Below is a small trained network, with its code and all its weights. Each question gives an input and a target symbol and asks what happens when units are switched off, that is, made to give their printed mean instead of their output.

import numpy as np


def w(rows, s, z=0):
    codes = np.array(rows[::2]) - 128.0
    scale = np.full(codes.shape[1], s)
    scale[-1] = z or s
    return codes * scale


def norm(h):
    return h / np.sqrt((h * h).mean(-1, keepdims=True) + 1e-5)


def f(y):
    return y / 2 * (1 + np.tanh(0.7978845608 * (y + 0.044715 * y**3)))


def softmax(a):
    e = np.exp(a - a.max(-1, keepdims=True))
    return e / e.sum(-1, keepdims=True)


def log_softmax(a):
    a = a - a.max(-1, keepdims=True)
    return a - np.log(np.exp(a).sum(-1, keepdims=True))


def net(x, mask):
    ids = ['Λαβζθφψ'.index(c) for c in x.split()]
    T = len(ids)
    res = E[ids] + P[:T]
    u = 0
    for l in range(3):
        q, k, v = (norm(res) @ M[l].T for M in (Q, K, V))
        z = softmax(np.where(np.tri(T) > 0, q @ k.T / 2**0.5, -1e9)) @ v
        res = res + np.where(mask[u], z, O[l][:, -1]) @ O[l][:, :-1]
        u += 1
        y = f(norm(res) @ A[l][:, :-1].T + A[l][:, -1])
        res = res + np.where(mask[u : u + 12], y, B[l][:, -1]) @ B[l][:, :-1]
        u += 12
    return log_softmax(norm(res)[-1] @ U[:, :-1].T + U[:, -1])


Q, K, V, O, A, B = {}, {}, {}, {}, {}, {}
E = w([
[170,213,189,182,96,246,142],'Λ',
[180,193,107,82,105,252,202],'α',
[143,130,67,213,134,112,54],'β',
[178,58,135,103,214,157,58],'ζ',
[191,122,34,233,91,99,173],'θ',
[89,171,121,106,87,180,99],'φ',
[147,146,96,111,153,98,139],'ψ',
],0.015)
P = w([
[209,254,141,52,167,111,37],'0',
[190,151,112,52,114,167,71],'1',
[179,146,129,67,127,138,102],'2',
[155,149,149,96,130,130,119],'3',
[132,135,149,120,107,148,138],'4',
[128,120,150,143,106,141,152],'5',
[153,147,189,146,162,60,155],'6',
[104,112,160,166,112,91,197],'7',
[87,152,173,176,143,83,201],'8',
],0.009)
Q[0] = w([
[217,128,90,210,47,223,128],'L0H0',
[254,201,100,203,138,185,70],'L0H0',
],0.0084)
K[0] = w([
[33,106,189,111,99,37,166],'L0H0',
[13,2,174,130,110,86,250],'L0H0',
],0.006)
V[0] = w([
[148,146,42,193,249,254,113],'L0H0',
[129,79,111,50,202,123,202],'L0H0',
],0.0052)
O[0] = w([
[47,247,128,193,173,205,143,254],'L0H0',
[198,190,134,130,77,107,90,73],'L0H0',
],0.013,0.0047)
A[0] = w([
[180,76,198,96,96,217,122,90],'L0N0',
[107,129,84,255,122,134,96,136],'L0N1',
[177,3,87,88,103,149,124,76],'L0N2',
[92,141,135,178,110,176,66,135],'L0N3',
[189,149,170,73,75,182,229,176],'L0N4',
[144,84,81,176,81,41,53,92],'L0N5',
[89,178,96,190,154,92,46,80],'L0N6',
[19,129,196,47,6,175,44,186],'L0N7',
[201,247,105,174,185,84,94,110],'L0N8',
[236,111,168,159,128,128,130,201],'L0N9',
[85,171,108,133,170,132,107,252],'L0N10',
[108,96,136,184,128,107,86,123],'L0N11',
],0.0082,0.003)
B[0] = w([
[118,182,172,112,150,103,67,138],'L0N0',
[132,125,81,86,86,103,97,255],'L0N1',
[179,139,66,121,33,169,103,115],'L0N2',
[125,134,137,82,115,27,133,197],'L0N3',
[27,131,184,120,72,135,52,164],'L0N4',
[106,124,204,102,96,102,150,135],'L0N5',
[175,1,184,88,39,151,136,199],'L0N6',
[192,212,64,113,228,42,99,155],'L0N7',
[69,124,66,110,83,189,159,253],'L0N8',
[37,167,129,157,130,68,75,148],'L0N9',
[52,59,104,163,156,107,33,242],'L0N10',
[100,209,169,73,98,103,127,139],'L0N11',
],0.0066,0.0081)
Q[1] = w([
[162,117,72,83,204,140,122],'L1H0',
[253,112,164,84,112,130,181],'L1H0',
],0.012)
K[1] = w([
[132,173,108,161,137,153,136],'L1H0',
[122,137,76,3,127,167,117],'L1H0',
],0.012)
V[1] = w([
[157,96,93,140,254,118,141],'L1H0',
[136,73,57,90,107,122,146],'L1H0',
],0.0065)
O[1] = w([
[167,128,139,159,67,179,58,2],'L1H0',
[104,254,94,90,149,183,56,241],'L1H0',
],0.0098,0.0022)
A[1] = w([
[226,23,159,81,255,92,193,186],'L1N0',
[146,128,155,68,206,127,241,254],'L1N1',
[140,23,100,75,123,6,61,203],'L1N2',
[127,207,82,26,157,136,62,167],'L1N3',
[177,68,72,143,122,42,96,65],'L1N4',
[110,50,67,106,148,51,82,50],'L1N5',
[125,153,127,112,80,179,161,144],'L1N6',
[53,72,128,42,59,145,57,137],'L1N7',
[174,168,144,142,113,175,142,77],'L1N8',
[181,113,67,97,97,44,113,162],'L1N9',
[238,157,125,162,151,41,202,61],'L1N10',
[101,150,149,52,129,46,159,136],'L1N11',
],0.0078,0.0023)
B[1] = w([
[79,194,60,183,138,24,155,136],'L1N0',
[32,117,208,216,68,93,119,126],'L1N1',
[2,152,131,103,28,180,102,169],'L1N2',
[163,34,157,164,115,111,181,255],'L1N3',
[117,78,131,118,71,200,114,137],'L1N4',
[83,66,147,123,62,106,133,169],'L1N5',
[132,155,166,161,151,112,29,157],'L1N6',
[131,117,133,86,214,117,94,218],'L1N7',
[32,150,144,198,73,171,77,121],'L1N8',
[134,213,151,183,119,209,84,154],'L1N9',
[155,83,116,191,121,120,146,125],'L1N10',
[108,80,118,144,195,144,56,127],'L1N11',
],0.0062,0.0068)
Q[2] = w([
[220,112,205,71,62,149,197],'L2H0',
[28,180,121,136,2,171,125],'L2H0',
],0.0081)
K[2] = w([
[69,135,154,121,203,196,1],'L2H0',
[88,135,183,143,70,79,112],'L2H0',
],0.0092)
V[2] = w([
[192,186,180,61,255,114,127],'L2H0',
[57,128,160,39,167,171,36],'L2H0',
],0.0055)
O[2] = w([
[20,102,139,47,58,208,104,3],'L2H0',
[2,252,235,162,93,68,152,147],'L2H0',
],0.0076,0.0071)
A[2] = w([
[48,152,92,169,3,122,145,189],'L2N0',
[125,202,145,193,159,153,154,130],'L2N1',
[123,147,191,146,131,62,172,122],'L2N2',
[176,160,57,99,196,152,124,157],'L2N3',
[182,210,177,88,173,198,201,72],'L2N4',
[178,130,118,201,6,190,84,214],'L2N5',
[155,132,96,97,220,67,93,251],'L2N6',
[144,218,140,122,64,179,116,105],'L2N7',
[146,97,68,179,97,45,192,48],'L2N8',
[77,48,88,120,106,108,138,125],'L2N9',
[98,172,161,96,128,100,118,132],'L2N10',
[229,119,74,138,160,105,186,205],'L2N11',
],0.011,0.0034)
B[2] = w([
[233,122,141,179,138,153,186,251],'L2N0',
[161,42,59,89,114,126,126,206],'L2N1',
[83,118,100,58,97,97,65,146],'L2N2',
[198,79,152,220,143,123,97,233],'L2N3',
[111,68,141,148,160,60,46,141],'L2N4',
[210,129,148,171,102,215,24,193],'L2N5',
[209,163,179,194,65,147,171,247],'L2N6',
[147,96,88,138,151,32,172,165],'L2N7',
[32,150,99,177,122,81,53,208],'L2N8',
[135,169,122,88,213,99,175,165],'L2N9',
[209,124,95,55,103,169,137,172],'L2N10',
[209,149,145,255,68,182,30,254],'L2N11',
],0.0076,0.0083)
U = w([
[24,191,117,199,183,70,162,93],'Λ',
[129,49,78,90,174,123,79,96],'α',
[51,39,157,182,88,216,220,104],'β',
[35,88,213,117,102,189,76,251],'ζ',
[149,144,172,254,96,198,109,141],'θ',
[149,192,156,79,75,85,115,106],'φ',
[117,143,87,127,116,194,249,175],'ψ',
],0.0078,0.0027)

Each question gives the input, a string of symbols that net reads in full, and the target symbol t.
The units are the heads (2 rows each of Q, K, V and O) and the neurons (one row each of A and B). Each row of codes is followed by its name. A weight is (code - 128) times the scale printed after its matrix; where a second scale follows, it is the last column's (O, A, B and U).
mask holds one flag per unit, layer by layer, with each layer's heads first. A switched-off unit (its flag False) gives its mean, the last column of its rows in O or B, instead of its output. The means were averaged over made-up inputs and are rounded, as every weight is.
A unit's drop is (log p(t) with every unit on - log p(t) with that unit switched off) / (log p(t) with every unit on - log p(t) with every unit switched off).
The circuit of an input: a set's keep is (log p(t) with only the set's units on - log p(t) with every unit switched off) / (log p(t) with every unit on - log p(t) with every unit switched off). Starting from the 12 units with the biggest drops (on a tie, the unit counted first), units are removed one at a time, each time the one whose removal leaves the highest keep (on an exact tie, the one counted first), for as long as the keep stays at least 0.8.
circuit, biggest first: the units of the circuit, biggest drop first
most important unit: the unit with the biggest drop
top k neurons: the k neurons with the biggest drops, biggest first
k most important neurons of layer l: the k neurons of layer l with the biggest drops, biggest first
input ζ φ β ψ β, target φ: most important unit => L1N7
input θ θ ψ Λ ζ Λ β, target β: top 3 neurons => [L0N6 L1N2 L0N1]
input ψ α Λ, target ψ: circuit, biggest first => [L2N11 L1H0 L2N3 L2N1]
input β ζ θ Λ, target α: top 3 neurons => [L2N1 L2N6 L2N11]
input α ζ θ α, target α: circuit, biggest first => [L2N4 L2N6 L2N11]
input β φ Λ, target ζ: 2 most important neurons of layer 0 => [L0N4 L0N8]
input β φ β Λ, target Λ: circuit, biggest first => [L2H0 L2N11 L2N6 L2N7]
input φ θ Λ, target α: top 3 neurons => [L2N1 L2N6 L0N6]
input Λ β β, target Λ: circuit, biggest first => [L0H0 L2N11 L2N5]
input Λ θ φ ψ β α, target Λ: top 3 neurons => [L0N4 L0N6 L2N7]
input θ θ ψ Λ α, target β: circuit, biggest first => [L1H0 L0N1 L2N11 L0N4]
input Λ α α, target β: circuit, biggest first => [L1H0 L2N11 L0N4]
input θ ψ θ Λ φ ζ ζ, target Λ: top 2 neurons => [L1N0 L0N8]
input β β α, target Λ: most important unit => L0N6
input θ Λ ζ, target Λ: 2 most important neurons of layer 0 => [L0N8 L0N1]
input β β Λ θ β, target α: top 2 neurons => [L1N7 L2N6]
input ζ α θ ζ φ β β Λ, target Λ: top 3 neurons => [L0N6 L2N11 L2N6]
input θ φ β, target ζ: top 3 neurons => [L0N6 L1N7 L1N2]
input ζ ψ β ψ θ β, target α: 3 most important neurons of layer 1 => [L1N7 L1N11 L1N2]
input ζ Λ β, target β: top 2 neurons => [L0N6 L1N2]
input ψ ψ α ζ β ψ, target ψ: top 2 neurons => [L1N7 L2N11]
input ζ ζ θ ζ α Λ ζ α φ, target Λ: top neuron => [L0N8]
input β ζ ζ ζ ζ β Λ β, target Λ: top 3 neurons => [L2N9 L2N11 L2N6]
input θ θ Λ Λ Λ, target β: top 2 neurons => [L2N11 L2N1]
input ψ ζ θ Λ ψ Λ, target φ: 2 most important neurons of layer 0 => [L0N4 L0N0]
input ψ α φ β φ Λ, target ζ: 2 most important neurons of layer 2 => [L2N2 L2N6]
